Below are the code and all the weights of a small trained network. Each question names an input and a target symbol and asks about switching units off, where a switched-off unit gives its printed mean instead of its output.

import numpy as np


def w(rows, s, z=0):
    codes = np.array(rows[::2]) - 128.0
    scale = np.full(codes.shape[1], s)
    scale[-1] = z or s
    return codes * scale


def norm(h):
    return h / np.sqrt((h * h).mean(-1, keepdims=True) + 1e-5)


def f(y):
    return np.maximum(y, 0)


def softmax(a):
    e = np.exp(a - a.max(-1, keepdims=True))
    return e / e.sum(-1, keepdims=True)


def log_softmax(a):
    a = a - a.max(-1, keepdims=True)
    return a - np.log(np.exp(a).sum(-1, keepdims=True))


def net(x, mask):
    ids = ['ΦΩβγδεζηθλμπστψ'.index(c) for c in x.split()]
    T = len(ids)
    res = E[ids] + P[:T]
    q, k, v = (norm(res) @ M[0].T for M in (Q, K, V))
    z = softmax(np.where(np.tri(T) > 0, q @ k.T / 3**0.5, -1e9)) @ v
    res = res + np.where(mask[0], z, O[0][:, -1]) @ O[0][:, :-1]
    y = f(norm(res) @ A[0][:, :-1].T + A[0][:, -1])
    res = res + np.where(mask[1:25], y, B[0][:, -1]) @ B[0][:, :-1]
    return log_softmax(norm(res)[-1] @ U[:, :-1].T + U[:, -1])


Q, K, V, O, A, B = {}, {}, {}, {}, {}, {}
E = w([
[106,181,125],'Φ',
[142,134,110],'Ω',
[111,194,143],'β',
[156,85,161],'γ',
[77,133,138],'δ',
[148,254,89],'ε',
[76,85,143],'ζ',
[74,69,146],'η',
[161,91,166],'θ',
[83,112,170],'λ',
[91,108,164],'μ',
[157,131,159],'π',
[157,147,150],'σ',
[117,116,216],'τ',
[146,95,108],'ψ',
],0.0077)
P = w([
[189,107,220],'0',
[189,39,254],'1',
[183,112,208],'2',
[185,116,202],'3',
[178,121,197],'4',
[154,146,178],'5',
[145,141,176],'6',
[129,145,176],'7',
[104,160,168],'8',
[85,167,159],'9',
[52,157,149],'10',
[45,145,152],'11',
[63,135,211],'12',
],0.00084)
Q[0] = w([
[94,122,74],'H1',
[109,122,83],'H1',
[254,114,107],'H1',
],0.018)
K[0] = w([
[178,142,149],'H1',
[166,138,144],'H1',
[156,132,7],'H1',
],0.019)
V[0] = w([
[72,195,112],'H1',
[163,107,253],'H1',
[81,202,242],'H1',
],0.0038)
O[0] = w([
[205,117,147,103],'H1',
[66,108,216,251],'H1',
[178,87,254,226],'H1',
],0.0045,0.0022)
A[0] = w([
[134,127,120,105],'N1',
[155,110,122,66],'N2',
[168,118,117,75],'N3',
[129,151,121,119],'N4',
[124,92,94,39],'N5',
[125,40,118,80],'N6',
[121,154,120,46],'N7',
[127,147,158,95],'N8',
[145,127,111,85],'N9',
[143,84,147,120],'N10',
[145,163,128,110],'N11',
[103,125,89,160],'N12',
[188,142,135,92],'N13',
[153,136,96,82],'N14',
[118,128,121,113],'N15',
[127,156,134,45],'N16',
[139,87,78,119],'N17',
[123,1,65,2],'N18',
[200,132,94,78],'N19',
[179,116,99,63],'N20',
[162,124,144,100],'N21',
[83,30,89,60],'N22',
[97,97,137,114],'N23',
[87,128,134,90],'N24',
],0.0073,0.0029)
B[0] = w([
[130,123,132,130],'N1',
[107,143,108,136],'N2',
[105,134,101,143],'N3',
[114,127,117,158],'N4',
[171,111,150,139],'N5',
[172,164,121,210],'N6',
[151,117,132,132],'N7',
[121,126,99,216],'N8',
[135,111,137,135],'N9',
[91,145,104,252],'N10',
[139,106,112,177],'N11',
[155,87,117,181],'N12',
[175,123,118,187],'N13',
[143,104,155,155],'N14',
[118,130,127,132],'N15',
[103,145,123,134],'N16',
[95,169,155,180],'N17',
[193,2,95,181],'N18',
[63,151,107,180],'N19',
[76,139,121,151],'N20',
[157,133,125,177],'N21',
[56,204,133,193],'N22',
[165,98,123,210],'N23',
[151,146,145,169],'N24',
],0.026,0.0016)
U = w([
[187,129,103,171],'Φ',
[34,124,53,216],'Ω',
[93,158,125,32],'β',
[94,179,145,72],'γ',
[181,134,124,115],'δ',
[168,218,58,105],'ε',
[189,130,114,128],'ζ',
[156,158,118,203],'η',
[154,65,196,145],'θ',
[97,131,159,101],'λ',
[109,152,143,1],'μ',
[93,53,216,186],'π',
[131,146,154,63],'σ',
[109,148,135,52],'τ',
[138,4,82,157],'ψ',
],0.014,0.005)

Each question gives the input, a string of symbols that net reads in full, and the target symbol t.
The units are the heads (3 rows each of Q, K, V and O) and the neurons (one row each of A and B). Each row of codes is followed by its name. A weight is (code - 128) times the scale printed after its matrix; where a second scale follows, it is the last column's (O, A, B and U).
mask holds one flag per unit, heads first, then neurons. A switched-off unit (its flag False) gives its mean, the last column of its rows in O or B, instead of its output. The means were averaged over made-up inputs and are rounded, as every weight is.
A unit's drop is (log p(t) with every unit on - log p(t) with that unit switched off) / (log p(t) with every unit on - log p(t) with every unit switched off).
The circuit of an input: a set's keep is (log p(t) with only the set's units on - log p(t) with every unit switched off) / (log p(t) with every unit on - log p(t) with every unit switched off). Starting from the 12 units with the biggest drops (on a tie, the unit counted first), units are removed one at a time, each time the one whose removal leaves the highest keep (on an exact tie, the one counted first), for as long as the keep stays at least 0.8.
units of the circuit, in order: the units of the circuit, biggest drop first
top k neurons: the k neurons with the biggest drops, biggest first
drop of u: that unit's drop, to one decimal
input ζ π τ Φ ψ θ λ θ Φ δ Ω τ θ, target Ω: units of the circuit, in order => H1, N19
input θ τ σ π, target π: units of the circuit, in order => H1
input π ψ ε θ τ θ, target ε: units of the circuit, in order => H1, N6
input μ Φ λ β θ σ λ Φ ζ θ η Ω σ, target Ω: units of the circuit, in order => H1, N19
input μ ψ μ β ε π, target ε: top 2 neurons => N18, N19
input θ ε Φ σ ζ β τ λ ψ θ σ, target ψ: units of the circuit, in order => N22, N6
input Ω ζ ε θ μ η ε τ θ θ, target ε: top 2 neurons => N10, N18
input Φ Φ ε η, target Ω: top 4 neurons => N10, N22, N18, N13
input ζ ε η, target Ω: top 2 neurons => N22, N18
input θ γ ε σ σ, target ε: top 2 neurons => N19, N13
input λ Φ θ ψ θ λ Φ δ ψ γ Ω γ, target Ω: top 2 neurons => N22, N19
input μ μ θ γ γ Ω θ, target Ω: top 3 neurons => N19, N20, N17
input τ θ η Φ Ω σ, target Ω: top 2 neurons => N19, N6
input γ θ η τ τ ε μ γ, target ε: top 2 neurons => N10, N18
input η Ω θ τ ψ τ σ, target ψ: top neuron => N12
input Ω π π, target Ω: drop of N19 => 0.6
input π ψ τ θ θ Φ Ω ψ τ σ π, target ψ: drop of H1 => 1.3
input π π ε ε ζ δ Ω Ω γ, target Ω: drop of N19 => 0.3
